Here is a tiny trained network, its code and every weight. The questions are about switching its units off for an input and a class, where a switched-off unit gives its printed mean instead of its output.

import numpy as np


def w(rows, s, z=0):
    codes = np.array(rows[::2]) - 128.0
    scale = np.full(codes.shape[1], s)
    scale[-1] = z or s
    return codes * scale


def f(y):
    return y / 2 * (1 + np.tanh(0.7978845608 * (y + 0.044715 * y**3)))


def log_softmax(a):
    a = a - a.max(-1, keepdims=True)
    return a - np.log(np.exp(a).sum(-1, keepdims=True))


def net(x, mask):
    res = np.array(x, float).reshape(1, 8) / 4 @ E
    y = f(res @ A[0][:, :-1].T + A[0][:, -1])
    res = res + np.where(mask, y, B[0][:, -1]) @ B[0][:, :-1]
    return log_softmax(res[-1] @ U[:, :-1].T + U[:, -1])


A, B = {}, {}
E = w([
[109,214,84,119,154,245,195,105,161,146,134,116],'x0',
[208,181,51,89,180,108,79,100,93,117,67,138],'x1',
[145,162,178,60,130,79,154,92,210,192,139,113],'x2',
[228,125,99,208,56,107,190,93,136,118,141,115],'x3',
[75,172,81,126,174,48,215,182,89,89,132,98],'x4',
[128,127,128,127,128,127,128,128,129,128,128,129],'x5',
[130,126,131,124,129,129,131,129,123,127,131,127],'x6',
[129,129,130,129,127,129,128,128,127,128,128,127],'x7',
],0.011)
A[0] = w([
[106,97,164,142,114,132,138,135,129,128,135,119,64],'n1',
[57,99,208,157,96,155,190,136,148,140,144,133,33],'n2',
[136,163,127,128,141,152,148,129,124,125,134,136,3],'n3',
[170,121,157,122,118,193,57,109,150,147,135,138,2],'n4',
[107,134,143,104,143,138,114,126,124,130,123,117,70],'n5',
[37,141,136,53,175,147,59,145,127,133,120,142,65],'n6',
[207,177,74,73,166,119,73,113,104,129,99,132,54],'n7',
[159,158,104,104,156,111,104,121,117,130,118,134,67],'n8',
[133,77,167,134,119,32,73,142,102,119,137,134,29],'n9',
[176,87,154,109,108,190,84,105,150,140,137,138,70],'n10',
[103,90,75,188,143,181,91,148,68,93,118,137,34],'n11',
[222,131,103,184,88,117,193,112,140,126,133,143,71],'n12',
[117,126,114,145,107,153,110,143,108,110,121,118,55],'n13',
[82,159,84,111,164,42,219,147,101,112,141,134,19],'n14',
[173,140,133,141,109,117,163,114,141,138,133,120,39],'n15',
[154,110,135,112,129,78,90,123,108,132,123,113,56],'n16',
[157,164,173,43,133,64,152,104,216,170,128,125,18],'n17',
[113,141,148,88,146,147,98,125,110,132,132,139,61],'n18',
[119,192,98,105,147,249,187,116,149,142,131,117,43],'n19',
],0.019,0.0048)
B[0] = w([
[133,155,121,108,129,133,128,123,161,126,156,125,165],'n1',
[130,183,123,91,131,152,125,128,177,125,205,126,218],'n2',
[130,121,130,114,121,122,134,123,131,133,116,160,149],'n3',
[128,167,124,128,128,130,135,124,117,138,52,86,213],'n4',
[135,108,136,147,145,133,108,123,142,117,135,110,148],'n5',
[139,43,122,171,120,114,139,124,146,130,145,55,228],'n6',
[125,184,132,98,124,151,127,134,188,124,206,124,228],'n7',
[117,151,131,107,128,145,142,126,155,132,167,126,172],'n8',
[127,95,127,112,131,111,132,126,176,129,82,221,234],'n9',
[123,181,127,129,131,122,132,142,116,118,66,77,220],'n10',
[128,146,134,148,127,134,127,122,24,130,164,154,231],'n11',
[117,37,132,153,137,123,125,129,148,132,151,67,246],'n12',
[139,130,120,118,131,130,131,132,82,139,146,135,159],'n13',
[132,184,132,129,124,139,120,127,120,134,38,64,227],'n14',
[130,86,123,151,129,119,126,128,124,123,140,103,172],'n15',
[129,116,130,114,127,115,128,123,155,125,114,178,180],'n16',
[128,136,122,153,127,140,125,130,4,123,160,169,231],'n17',
[113,80,132,131,128,126,130,131,131,135,137,114,162],'n18',
[131,91,134,110,126,91,120,129,165,122,80,234,253],'n19',
],0.027,0.022)
U = w([
[139,96,112,93,153,86,109,135,186,109,74,222,130],'0',
[127,32,96,187,162,133,123,136,166,125,160,37,178],'1',
[132,220,103,119,148,155,118,151,133,134,20,46,5],'2',
[124,198,97,61,151,203,120,145,202,113,226,112,156],'3',
[138,144,91,162,153,164,107,133,3,121,175,171,179],'4',
],0.006,0.0015)

Each question gives the input, the list of numbers given to net, and the class t.
The units are the neurons (one row each of A and B). Each row of codes is followed by its name. A weight is (code - 128) times the scale printed after its matrix; where a second scale follows, it is the last column's (A, B and U).
mask holds one flag per neuron, in row order. A switched-off neuron (its flag False) gives its mean, the last column of its row in B, instead of its output. The means were averaged over made-up inputs and are rounded, as every weight is.
A unit's drop is (log p(t) with every unit on - log p(t) with that unit switched off) / (log p(t) with every unit on - log p(t) with every unit switched off).
The circuit of an input: a set's keep is (log p(t) with only the set's units on - log p(t) with every unit switched off) / (log p(t) with every unit on - log p(t) with every unit switched off). Starting from the 12 units with the biggest drops (on a tie, the unit counted first), units are removed one at a time, each time the one whose removal leaves the highest keep (on an exact tie, the one counted first), for as long as the keep stays at least 0.8.
circuit, biggest first: the units of the circuit, biggest drop first
most important unit: the unit with the biggest drop
k most important neurons: the k neurons with the biggest drops, biggest first
drop of u: that unit's drop, to one decimal
input [2,2,0,-2,5,5,-4,-6], class 2: circuit, biggest first	(n14)
input [7,-5,-3,6,8,4,-1,-2], class 2: 3 most important neurons	(n14, n9, n16)
input [3,6,-5,1,1,1,-7,-8], class 3: 2 most important neurons	(n7, n17)
input [-1,-5,7,-5,-2,-8,3,-4], class 4: 2 most important neurons	(n17, n12)
input [0,-8,8,-3,7,1,-8,0], class 3: 2 most important neurons	(n2, n11)
input [2,8,-2,-2,-7,-1,8,1], class 3: 3 most important neurons	(n7, n14, n8)
input [1,-7,8,0,-8,-8,-8,-3], class 2: 4 most important neurons	(n10, n4, n11, n7)
input [-4,2,6,-6,-5,-8,6,2], class 1: 4 most important neurons	(n6, n11, n19, n18)
input [7,2,-7,6,3,7,-4,7], class 0: 4 most important neurons	(n19, n17, n6, n3)
input [-2,-1,-7,0,-6,-1,4,-4], class 4: 3 most important neurons	(n11, n14, n13)
input [2,8,4,7,0,-3,0,3], class 3: 2 most important neurons	(n7, n6)
input [-7,3,4,8,-4,-5,-5,-2], class 1: 2 most important neurons	(n12, n19)
input [-5,-7,-6,-2,-7,0,1,-2], class 2: 3 most important neurons	(n10, n4, n7)
input [0,-7,3,6,8,-6,4,-4], class 2: 3 most important neurons	(n14, n7, n6)
input [5,7,-7,8,-6,5,-4,-4], class 1: most important unit	n12
input [-2,7,7,5,-1,4,-2,6], class 3: drop of n11	1.1
input [0,1,8,6,4,5,5,3], class 4: drop of n2	0.0
input [-7,-5,-5,1,4,-4,5,-5], class 0: drop of n9	7.0
